Below are the code and all the weights of a small trained network. Each question names an input and a target symbol and asks about switching units off, where a switched-off unit gives its printed mean instead of its output.

import numpy as np


def w(rows, s, z=0):
    codes = np.array(rows[::2]) - 128.0
    scale = np.full(codes.shape[1], s)
    scale[-1] = z or s
    return codes * scale


def f(y):
    return y / 2 * (1 + np.tanh(0.7978845608 * (y + 0.044715 * y**3)))


def softmax(a):
    e = np.exp(a - a.max(-1, keepdims=True))
    return e / e.sum(-1, keepdims=True)


def log_softmax(a):
    a = a - a.max(-1, keepdims=True)
    return a - np.log(np.exp(a).sum(-1, keepdims=True))


def net(x, mask):
    ids = ['ΓΔΛΩαβεζηθμτ'.index(c) for c in x.split()]
    T = len(ids)
    res = E[ids] + P[:T]
    u = 0
    for l in range(2):
        r = res
        for j in range(3):
            rows = slice(3 * j, 3 * j + 3)
            q, k, v = (r @ M[l][rows].T for M in (Q, K, V))
            z = softmax(np.where(np.tri(T) > 0, q @ k.T / 3**0.5, -1e9)) @ v
            o = O[l][rows]
            res = res + np.where(mask[u + j], z, o[:, -1]) @ o[:, :-1]
        u += 3
        y = f(res @ A[l][:, :-1].T + A[l][:, -1])
        res = res + np.where(mask[u : u + 8], y, B[l][:, -1]) @ B[l][:, :-1]
        u += 8
    return log_softmax(res[-1] @ U[:, :-1].T + U[:, -1])


Q, K, V, O, A, B = {}, {}, {}, {}, {}, {}
E = w([
[67,240,85,98,118,150,186,90,95],'Γ',
[76,96,182,132,167,166,154,224,145],'Δ',
[149,19,149,140,163,94,212,186,160],'Λ',
[19,182,151,90,103,10,33,44,162],'Ω',
[131,146,100,79,192,195,138,132,122],'α',
[20,140,117,202,133,217,91,146,160],'β',
[83,173,175,140,172,182,145,176,83],'ε',
[47,127,169,168,128,181,202,116,155],'ζ',
[184,59,44,174,166,189,160,16,161],'η',
[162,51,63,197,182,173,52,179,121],'θ',
[53,86,110,203,108,115,127,157,206],'μ',
[180,141,164,94,158,69,227,126,109],'τ',
],0.011)
P = w([
[163,77,244,33,89,184,58,47,253],'0',
[79,127,107,158,170,120,162,132,99],'1',
[60,131,87,161,207,135,175,102,121],'2',
[62,149,76,161,200,148,171,93,109],'3',
[67,154,98,165,215,136,194,104,97],'4',
[88,155,104,182,205,140,198,69,97],'5',
[69,162,74,180,195,149,195,70,118],'6',
[64,170,98,189,203,130,190,82,111],'7',
[60,190,80,187,227,151,200,64,121],'8',
[66,176,109,194,201,137,207,65,100],'9',
[42,190,90,198,211,152,216,59,98],'10',
[34,193,88,178,190,139,221,59,115],'11',
],0.0047)
Q[0] = w([
[254,123,175,1,42,106,125,170,126],'0.h0',
[180,104,136,67,74,80,102,100,137],'0.h0',
[115,153,126,43,197,51,107,62,145],'0.h0',
[29,167,152,144,202,103,200,86,114],'0.h1',
[55,167,137,165,215,150,217,131,118],'0.h1',
[146,105,96,122,101,127,123,143,107],'0.h1',
[122,147,135,130,178,153,133,110,128],'0.h2',
[98,163,135,111,101,64,69,97,147],'0.h2',
[189,67,107,142,108,155,150,148,131],'0.h2',
],0.0082)
K[0] = w([
[128,114,84,236,193,214,179,160,117],'0.h0',
[106,154,110,178,168,163,193,136,93],'0.h0',
[187,156,128,101,112,52,222,155,92],'0.h0',
[73,120,167,34,76,71,1,63,168],'0.h1',
[133,99,206,62,92,76,16,91,205],'0.h1',
[134,130,114,167,109,163,154,148,140],'0.h1',
[151,107,150,141,75,98,112,118,162],'0.h2',
[137,166,91,82,165,46,174,135,72],'0.h2',
[73,103,123,185,145,210,99,150,132],'0.h2',
],0.0086)
V[0] = w([
[88,118,101,212,37,20,15,130,186],'0.h0',
[160,87,181,139,128,58,171,181,117],'0.h0',
[92,209,196,109,98,57,186,131,99],'0.h0',
[99,177,90,128,41,57,118,5,180],'0.h1',
[131,189,75,55,129,15,71,89,54],'0.h1',
[45,253,142,141,116,164,140,112,106],'0.h1',
[116,113,173,174,80,124,132,153,142],'0.h2',
[166,70,159,117,94,131,234,84,191],'0.h2',
[215,135,141,32,109,81,191,158,122],'0.h2',
],0.0056)
O[0] = w([
[75,81,51,108,2,132,117,134,48,35],'0.h0',
[95,69,118,150,175,117,158,165,115,104],'0.h0',
[171,58,188,200,106,214,177,194,74,166],'0.h0',
[129,87,221,112,47,127,139,5,139,163],'0.h1',
[120,115,233,101,134,102,70,86,54,3],'0.h1',
[204,148,197,228,81,203,72,135,141,188],'0.h1',
[129,78,88,140,98,138,165,183,129,140],'0.h2',
[108,80,174,118,122,124,208,97,192,197],'0.h2',
[130,134,236,123,140,86,165,171,109,49],'0.h2',
],0.006,0.0048)
A[0] = w([
[117,74,80,181,139,133,124,134,192,219],'0.n0',
[162,84,183,85,142,105,147,136,161,253],'0.n1',
[127,106,146,148,142,102,194,179,103,159],'0.n2',
[185,150,132,128,189,185,128,164,130,219],'0.n3',
[88,117,110,57,174,125,151,146,143,148],'0.n4',
[169,109,90,139,129,172,123,125,72,129],'0.n5',
[115,186,123,56,83,118,2,85,155,209],'0.n6',
[174,148,77,91,131,143,147,164,111,204],'0.n7',
],0.0077,0.0049)
B[0] = w([
[131,179,52,113,117,200,226,103,114,254],'0.n0',
[46,186,184,121,164,168,163,100,149,178],'0.n1',
[53,169,57,100,147,137,135,105,171,177],'0.n2',
[69,179,107,161,105,176,137,184,175,237],'0.n3',
[73,147,122,76,133,50,175,182,173,161],'0.n4',
[122,33,161,200,76,116,142,123,74,128],'0.n5',
[134,231,94,31,61,93,43,152,101,130],'0.n6',
[3,166,116,202,104,129,131,123,138,154],'0.n7',
],0.0054,0.0077)
Q[1] = w([
[51,175,117,128,110,158,150,118,187],'1.h0',
[113,87,136,98,98,105,87,134,196],'1.h0',
[223,57,121,114,161,64,102,161,58],'1.h0',
[140,22,119,125,90,117,95,128,42],'1.h1',
[103,133,85,166,114,156,142,128,137],'1.h1',
[135,215,93,142,219,136,185,169,255],'1.h1',
[145,219,51,137,183,99,176,204,197],'1.h2',
[184,32,141,91,133,61,58,135,124],'1.h2',
[118,65,141,126,171,140,101,107,177],'1.h2',
],0.0071)
K[1] = w([
[153,122,169,55,77,95,86,108,126],'1.h0',
[114,168,113,140,116,94,108,120,97],'1.h0',
[80,116,15,245,210,161,198,161,73],'1.h0',
[111,109,67,206,180,119,155,167,75],'1.h1',
[160,147,113,108,63,195,128,141,180],'1.h1',
[108,225,172,3,107,158,132,130,245],'1.h1',
[17,124,165,92,28,185,121,206,176],'1.h2',
[95,122,47,218,201,131,165,171,88],'1.h2',
[168,68,157,216,161,181,230,120,121],'1.h2',
],0.0064)
V[1] = w([
[129,172,59,123,128,119,25,132,90],'1.h0',
[103,165,166,61,192,109,125,169,171],'1.h0',
[96,139,22,51,186,79,191,150,147],'1.h0',
[96,103,157,57,147,83,208,1,133],'1.h1',
[107,182,114,44,102,92,126,40,139],'1.h1',
[117,68,188,185,180,184,152,148,121],'1.h1',
[151,75,50,174,78,185,136,122,163],'1.h2',
[80,57,79,121,3,84,154,193,111],'1.h2',
[76,178,126,111,117,97,96,220,100],'1.h2',
],0.0067)
O[1] = w([
[90,162,46,164,183,94,123,78,188,2],'1.h0',
[153,100,147,59,159,158,154,91,171,216],'1.h0',
[85,54,95,16,95,61,115,125,173,167],'1.h0',
[141,51,126,94,23,86,121,100,136,223],'1.h1',
[106,31,138,159,66,131,35,125,169,176],'1.h1',
[180,150,91,71,122,132,228,142,98,181],'1.h1',
[87,190,72,173,79,115,202,232,117,157],'1.h2',
[45,105,90,70,103,63,164,131,59,27],'1.h2',
[74,108,91,39,254,114,111,60,90,76],'1.h2',
],0.007,0.0092)
A[1] = w([
[95,195,38,192,203,106,144,140,150,5],'1.n0',
[196,178,121,144,44,157,177,201,130,5],'1.n1',
[144,15,141,78,138,84,94,106,192,79],'1.n2',
[124,99,112,57,159,132,219,126,162,77],'1.n3',
[248,139,96,182,166,217,92,113,166,139],'1.n4',
[230,144,129,184,46,155,169,213,119,135],'1.n5',
[217,104,181,254,113,167,79,93,134,56],'1.n6',
[36,38,89,79,56,25,47,101,135,97],'1.n7',
],0.0053,0.0019)
B[1] = w([
[143,126,136,164,131,188,74,220,68,170],'1.n0',
[161,176,90,93,142,90,119,123,165,239],'1.n1',
[188,116,83,201,144,147,81,139,131,194],'1.n2',
[154,117,79,93,143,113,79,136,70,200],'1.n3',
[100,123,223,110,163,48,208,142,129,197],'1.n4',
[157,206,123,87,118,103,75,107,171,254],'1.n5',
[74,140,165,2,98,74,86,151,117,174],'1.n6',
[159,171,169,201,156,61,179,137,65,181],'1.n7',
],0.0075,0.014)
U = w([
[184,87,158,233,111,84,143,163,163,33],'Γ',
[133,141,130,132,115,128,144,51,70,169],'Δ',
[62,100,63,22,134,150,124,136,109,111],'Λ',
[115,108,101,145,198,128,101,54,249,72],'Ω',
[217,47,139,119,74,221,85,165,64,251],'α',
[77,111,224,90,116,82,131,164,145,109],'β',
[181,182,88,113,65,100,145,151,190,155],'ε',
[194,154,166,179,197,146,188,149,69,152],'ζ',
[198,99,115,103,128,57,136,163,61,6],'η',
[135,169,72,139,188,49,75,100,117,48],'θ',
[62,87,110,179,80,189,87,185,152,165],'μ',
[40,75,123,164,73,116,254,100,117,181],'τ',
],0.004,0.0024)

Each question gives the input, a string of symbols that net reads in full, and the target symbol t.
The units are the heads (3 rows each of Q, K, V and O) and the neurons (one row each of A and B). Each row of codes is followed by its name. A weight is (code - 128) times the scale printed after its matrix; where a second scale follows, it is the last column's (O, A, B and U).
mask holds one flag per unit, layer by layer, with each layer's heads first. A switched-off unit (its flag False) gives its mean, the last column of its rows in O or B, instead of its output. The means were averaged over made-up inputs and are rounded, as every weight is.
A unit's drop is (log p(t) with every unit on - log p(t) with that unit switched off) / (log p(t) with every unit on - log p(t) with every unit switched off).
The circuit of an input: a set's keep is (log p(t) with only the set's units on - log p(t) with every unit switched off) / (log p(t) with every unit on - log p(t) with every unit switched off). Starting from the 12 units with the biggest drops (on a tie, the unit counted first), units are removed one at a time, each time the one whose removal leaves the highest keep (on an exact tie, the one counted first), for as long as the keep stays at least 0.8.
circuit, biggest first: the units of the circuit, biggest drop first
unit that matters most: the unit with the biggest drop
k most important neurons: the k neurons with the biggest drops, biggest first
top k neurons in layer l: the k neurons of layer l with the biggest drops, biggest first
heads that matter: for each layer, one digit per head in row order, 1 if its drop is at least 0.15 and else 0, layers parted by /
drop when u is switched off: that unit's drop, to one decimal
input β ζ ε ζ, target μ: unit that matters most : 0.h0
input η ε ζ Ω ε α Ω ε ζ τ ζ Ω, target β: circuit, biggest first : [0.h1 1.n6 1.h2]
input ζ ζ ζ τ θ ζ Ω, target ζ: heads that matter : 010 / 110
input Γ ζ ζ τ ζ ε, target β: heads that matter : 010 / 000
input τ ζ ε ζ α, target α: heads that matter : 011 / 111
input ζ τ ζ τ τ τ ζ ε Δ, target ε: heads that matter : 010 / 001
input ε η β, target ζ: heads that matter : 010 / 010
input β α θ η τ Λ α α θ α, target μ: 2 most important neurons : [1.n0 0.n6]
input η ε ε Γ θ θ τ ζ τ Ω ε, target β: circuit, biggest first : [0.h1 1.n6 1.h2]
input ζ ζ τ τ ζ β, target ε: 2 most important neurons : [1.n5 1.n1]
input η ε β Δ α η, target Γ: 3 most important neurons : [1.n7 1.n2 0.n6]
input η τ Λ, target Γ: heads that matter : 110 / 010
input ζ ζ ε ε μ α, target ε: 2 most important neurons : [1.n5 1.n1]
input Δ β Δ τ Δ μ Λ, target Λ: unit that matters most : 0.h1
input τ Δ Δ ζ Δ ζ α ζ τ Λ Ω, target β: 2 most important neurons : [1.n6 0.n1]
input ε ζ ζ θ, target ζ: heads that matter : 010 / 010
input Γ ζ ε ζ τ, target β: 2 most important neurons : [1.n6 1.n4]
input μ ζ α ε ζ ζ ζ θ η β, target τ: heads that matter : 110 / 001
input Ω ζ θ, target ζ: heads that matter : 110 / 110
input θ ε ε ζ Γ ζ ζ ζ, target θ: top neuron in layer 1 : [1.n7]
input Λ ζ ζ ζ Δ Δ ζ Δ ε ζ θ, target η: 2 most important neurons : [1.n7 0.n4]
input Ω ζ θ α, target ζ: heads that matter : 010 / 110
input ε ζ ζ ζ ζ, target ζ: heads that matter : 010 / 010
input Λ β τ ζ ζ, target η: top 3 neurons in layer 1 : [1.n7 1.n3 1.n2]
input Γ ε ε τ ε Γ ζ β, target β: heads that matter : 010 / 000
input β ζ Λ, target μ: 2 most important neurons : [1.n0 0.n6]
input η α ζ ζ, target Γ: unit that matters most : 1.h1
input Δ ζ Λ τ ζ ζ Γ ζ τ, target Λ: drop when 0.h1 is switched off : 0.6
input α τ ε ε, target Ω: drop when 1.h0 is switched off : 0.3
input Δ ζ η Γ, target Λ: drop when 1.h0 is switched off : 0.3
